Below are the code and all the weights of a small trained network. Each question names an input and a target symbol and asks about switching units off, where a switched-off unit gives its printed mean instead of its output.

import numpy as np


def w(rows, s, z=0):
    codes = np.array(rows[::2]) - 128.0
    scale = np.full(codes.shape[1], s)
    scale[-1] = z or s
    return codes * scale


def f(y):
    return y / 2 * (1 + np.tanh(0.7978845608 * (y + 0.044715 * y**3)))


def softmax(a):
    e = np.exp(a - a.max(-1, keepdims=True))
    return e / e.sum(-1, keepdims=True)


def log_softmax(a):
    a = a - a.max(-1, keepdims=True)
    return a - np.log(np.exp(a).sum(-1, keepdims=True))


def net(x, mask):
    ids = ['βδεηλμπστψω'.index(c) for c in x.split()]
    T = len(ids)
    res = E[ids] + P[:T]
    u = 0
    for l in range(3):
        q, k, v = (res @ M[l].T for M in (Q, K, V))
        z = softmax(np.where(np.tri(T) > 0, q @ k.T / 4**0.5, -1e9)) @ v
        res = res + np.where(mask[u], z, O[l][:, -1]) @ O[l][:, :-1]
        u += 1
        y = f(res @ A[l][:, :-1].T + A[l][:, -1])
        res = res + np.where(mask[u : u + 12], y, B[l][:, -1]) @ B[l][:, :-1]
        u += 12
    return log_softmax(res[-1] @ U[:, :-1].T + U[:, -1])


Q, K, V, O, A, B = {}, {}, {}, {}, {}, {}
E = w([
[81,170,133],'β',
[96,162,183],'δ',
[124,158,152],'ε',
[110,157,94],'η',
[127,156,164],'λ',
[149,20,254],'μ',
[81,161,81],'π',
[139,152,199],'σ',
[85,166,151],'τ',
[187,115,57],'ψ',
[91,166,148],'ω',
],0.016)
P = w([
[209,53,45],'0',
[10,137,156],'1',
[88,255,209],'2',
[120,149,64],'3',
[23,114,129],'4',
[104,249,227],'5',
[127,144,62],'6',
[31,98,123],'7',
[112,241,227],'8',
[132,140,60],'9',
[36,89,120],'10',
[117,240,235],'11',
],0.0091)
Q[0] = w([
[172,82,127],'0.h1',
[201,77,86],'0.h1',
[8,152,66],'0.h1',
[52,192,144],'0.h1',
],0.013)
K[0] = w([
[141,132,159],'0.h1',
[190,39,106],'0.h1',
[126,162,84],'0.h1',
[5,113,149],'0.h1',
],0.017)
V[0] = w([
[254,92,150],'0.h1',
[26,183,101],'0.h1',
[191,134,153],'0.h1',
[150,169,102],'0.h1',
],0.0091)
O[0] = w([
[2,180,92,3],'0.h1',
[204,138,168,243],'0.h1',
[29,176,130,83],'0.h1',
[149,112,94,129],'0.h1',
],0.0086,0.006)
A[0] = w([
[106,146,111,10],'0.n1',
[226,254,67,98],'0.n2',
[152,150,125,135],'0.n3',
[90,184,241,157],'0.n4',
[113,87,123,171],'0.n5',
[100,156,54,19],'0.n6',
[139,109,78,41],'0.n7',
[126,161,175,75],'0.n8',
[205,140,207,80],'0.n9',
[62,159,93,2],'0.n10',
[175,198,52,64],'0.n11',
[170,128,48,58],'0.n12',
],0.011,0.0077)
B[0] = w([
[207,117,27,122],'0.n1',
[76,107,78,201],'0.n2',
[53,114,137,149],'0.n3',
[158,99,43,191],'0.n4',
[68,147,170,136],'0.n5',
[225,56,115,140],'0.n6',
[158,72,24,124],'0.n7',
[93,121,57,141],'0.n8',
[59,151,110,252],'0.n9',
[220,51,114,136],'0.n10',
[132,108,1,140],'0.n11',
[151,175,41,135],'0.n12',
],0.0087,0.014)
Q[1] = w([
[116,7,159],'1.h1',
[159,10,150],'1.h1',
[254,121,177],'1.h1',
[226,220,15],'1.h1',
],0.0097)
K[1] = w([
[7,133,111],'1.h1',
[87,60,112],'1.h1',
[126,118,75],'1.h1',
[149,173,108],'1.h1',
],0.012)
V[1] = w([
[152,124,156],'1.h1',
[102,101,114],'1.h1',
[130,246,146],'1.h1',
[57,96,116],'1.h1',
],0.012)
O[1] = w([
[97,64,109,47],'1.h1',
[192,173,204,200],'1.h1',
[42,1,161,2],'1.h1',
[147,242,118,234],'1.h1',
],0.0075,0.0041)
A[1] = w([
[87,90,146,116],'1.n1',
[114,143,168,2],'1.n2',
[151,78,167,80],'1.n3',
[10,157,166,124],'1.n4',
[91,149,68,69],'1.n5',
[66,100,95,66],'1.n6',
[90,100,217,214],'1.n7',
[165,109,87,193],'1.n8',
[167,95,88,168],'1.n9',
[93,149,194,112],'1.n10',
[170,200,132,121],'1.n11',
[84,54,86,167],'1.n12',
],0.014,0.0066)
B[1] = w([
[246,65,102,120],'1.n1',
[101,22,79,116],'1.n2',
[105,61,86,120],'1.n3',
[203,111,28,160],'1.n4',
[194,116,94,214],'1.n5',
[200,76,161,148],'1.n6',
[190,182,98,149],'1.n7',
[79,75,165,223],'1.n8',
[125,87,151,195],'1.n9',
[194,98,89,138],'1.n10',
[137,77,84,254],'1.n11',
[107,101,200,176],'1.n12',
],0.011,0.0087)
Q[2] = w([
[65,170,139],'2.h1',
[164,162,155],'2.h1',
[100,38,127],'2.h1',
[2,116,42],'2.h1',
],0.0099)
K[2] = w([
[178,128,253],'2.h1',
[171,141,92],'2.h1',
[96,70,112],'2.h1',
[56,127,197],'2.h1',
],0.012)
V[2] = w([
[187,192,135],'2.h1',
[253,147,125],'2.h1',
[77,135,59],'2.h1',
[156,147,143],'2.h1',
],0.016)
O[2] = w([
[60,120,66,134],'2.h1',
[89,32,114,250],'2.h1',
[248,126,150,163],'2.h1',
[101,103,98,123],'2.h1',
],0.013,0.023)
A[2] = w([
[113,117,160,105],'2.n1',
[145,87,147,53],'2.n2',
[84,202,198,183],'2.n3',
[114,163,114,68],'2.n4',
[72,203,131,2],'2.n5',
[130,105,191,107],'2.n6',
[150,169,179,34],'2.n7',
[75,154,84,102],'2.n8',
[254,138,56,148],'2.n9',
[31,153,130,24],'2.n10',
[43,234,105,28],'2.n11',
[135,106,48,160],'2.n12',
],0.013,0.011)
B[2] = w([
[115,106,14,127],'2.n1',
[89,137,82,177],'2.n2',
[15,105,234,129],'2.n3',
[225,54,2,125],'2.n4',
[105,22,74,127],'2.n5',
[62,148,22,148],'2.n6',
[79,4,83,127],'2.n7',
[148,11,167,148],'2.n8',
[119,165,137,244],'2.n9',
[196,141,86,138],'2.n10',
[148,17,97,127],'2.n11',
[105,190,163,254],'2.n12',
],0.0097,0.025)
U = w([
[96,120,182,199],'β',
[121,47,157,145],'δ',
[94,139,98,125],'ε',
[181,183,66,153],'η',
[110,103,114,98],'λ',
[83,173,2,2],'μ',
[216,78,131,158],'π',
[122,101,96,100],'σ',
[115,74,169,150],'τ',
[224,58,35,84],'ψ',
[115,92,150,135],'ω',
],0.0087,0.009)

Each question gives the input, a string of symbols that net reads in full, and the target symbol t.
The units are the heads (4 rows each of Q, K, V and O) and the neurons (one row each of A and B). Each row of codes is followed by its name. A weight is (code - 128) times the scale printed after its matrix; where a second scale follows, it is the last column's (O, A, B and U).
mask holds one flag per unit, layer by layer, with each layer's heads first. A switched-off unit (its flag False) gives its mean, the last column of its rows in O or B, instead of its output. The means were averaged over made-up inputs and are rounded, as every weight is.
A unit's drop is (log p(t) with every unit on - log p(t) with that unit switched off) / (log p(t) with every unit on - log p(t) with every unit switched off).
The circuit of an input: a set's keep is (log p(t) with only the set's units on - log p(t) with every unit switched off) / (log p(t) with every unit on - log p(t) with every unit switched off). Starting from the 12 units with the biggest drops (on a tie, the unit counted first), units are removed one at a time, each time the one whose removal leaves the highest keep (on an exact tie, the one counted first), for as long as the keep stays at least 0.8.
units of the circuit, in order: the units of the circuit, biggest drop first
top k neurons: the k neurons with the biggest drops, biggest first
k most important neurons of layer l: the k neurons of layer l with the biggest drops, biggest first
input π ψ ψ τ ψ ψ π η, target π: units of the circuit, in order => 0.h1, 2.h1
input π δ η β η β β ψ π, target η: 2 most important neurons of layer 2 => 2.n8, 2.n3
input ψ σ β ψ σ, target ψ: units of the circuit, in order => 1.h1, 1.n11, 0.h1
input τ μ δ π ψ δ, target η: top neuron => 0.n4
input δ μ β ψ β ε ε η, target δ: top 3 neurons => 2.n8, 0.n11, 1.n7
input μ σ ψ ψ ε, target μ: units of the circuit, in order => 1.h1, 0.h1, 2.h1
input λ σ ω δ δ ε ψ δ ψ ψ ψ β, target η: top 4 neurons => 0.n4, 1.n5, 0.n9, 0.n8
input η ε ψ ω λ ψ ψ λ, target η: units of the circuit, in order => 2.h1, 2.n9, 0.h1
input ψ τ τ ψ δ π η δ, target ψ: units of the circuit, in order => 1.h1, 1.n11, 0.h1
input ψ β τ δ η, target ψ: top 2 neurons => 1.n8, 1.n11
input ψ ε ω ω ψ τ, target η: top 2 neurons => 0.n9, 0.n4
input μ μ μ δ δ δ ψ β, target μ: units of the circuit, in order => 1.h1, 2.h1
input ψ β ψ ψ η τ μ, target μ: units of the circuit, in order => 0.h1, 1.h1
input π π δ η λ, target π: units of the circuit, in order => 0.h1
input μ β ψ β, target β: top 4 neurons => 0.n9, 0.n2, 0.n4, 1.n4
input π β ψ ψ δ π ψ β δ π μ, target π: units of the circuit, in order => 2.h1, 0.n2
input ψ ψ β, target η: units of the circuit, in order => 2.h1, 0.h1, 2.n9
input μ ψ ω ω τ, target μ: top 3 neurons => 1.n11, 2.n12, 0.n10
input β ψ σ, target η: units of the circuit, in order => 0.n4, 2.h1, 0.h1
input β ψ σ ε π ψ λ ψ ψ ψ ψ, target β: top 2 neurons => 0.n2, 0.n4
input β π ε π, target π: units of the circuit, in order => 2.h1, 0.h1
input μ μ ψ λ β β β ψ, target μ: top 2 neurons => 1.n11, 2.n12
input ψ λ ψ δ η ψ β ψ β ψ μ, target ψ: top neuron => 1.n8
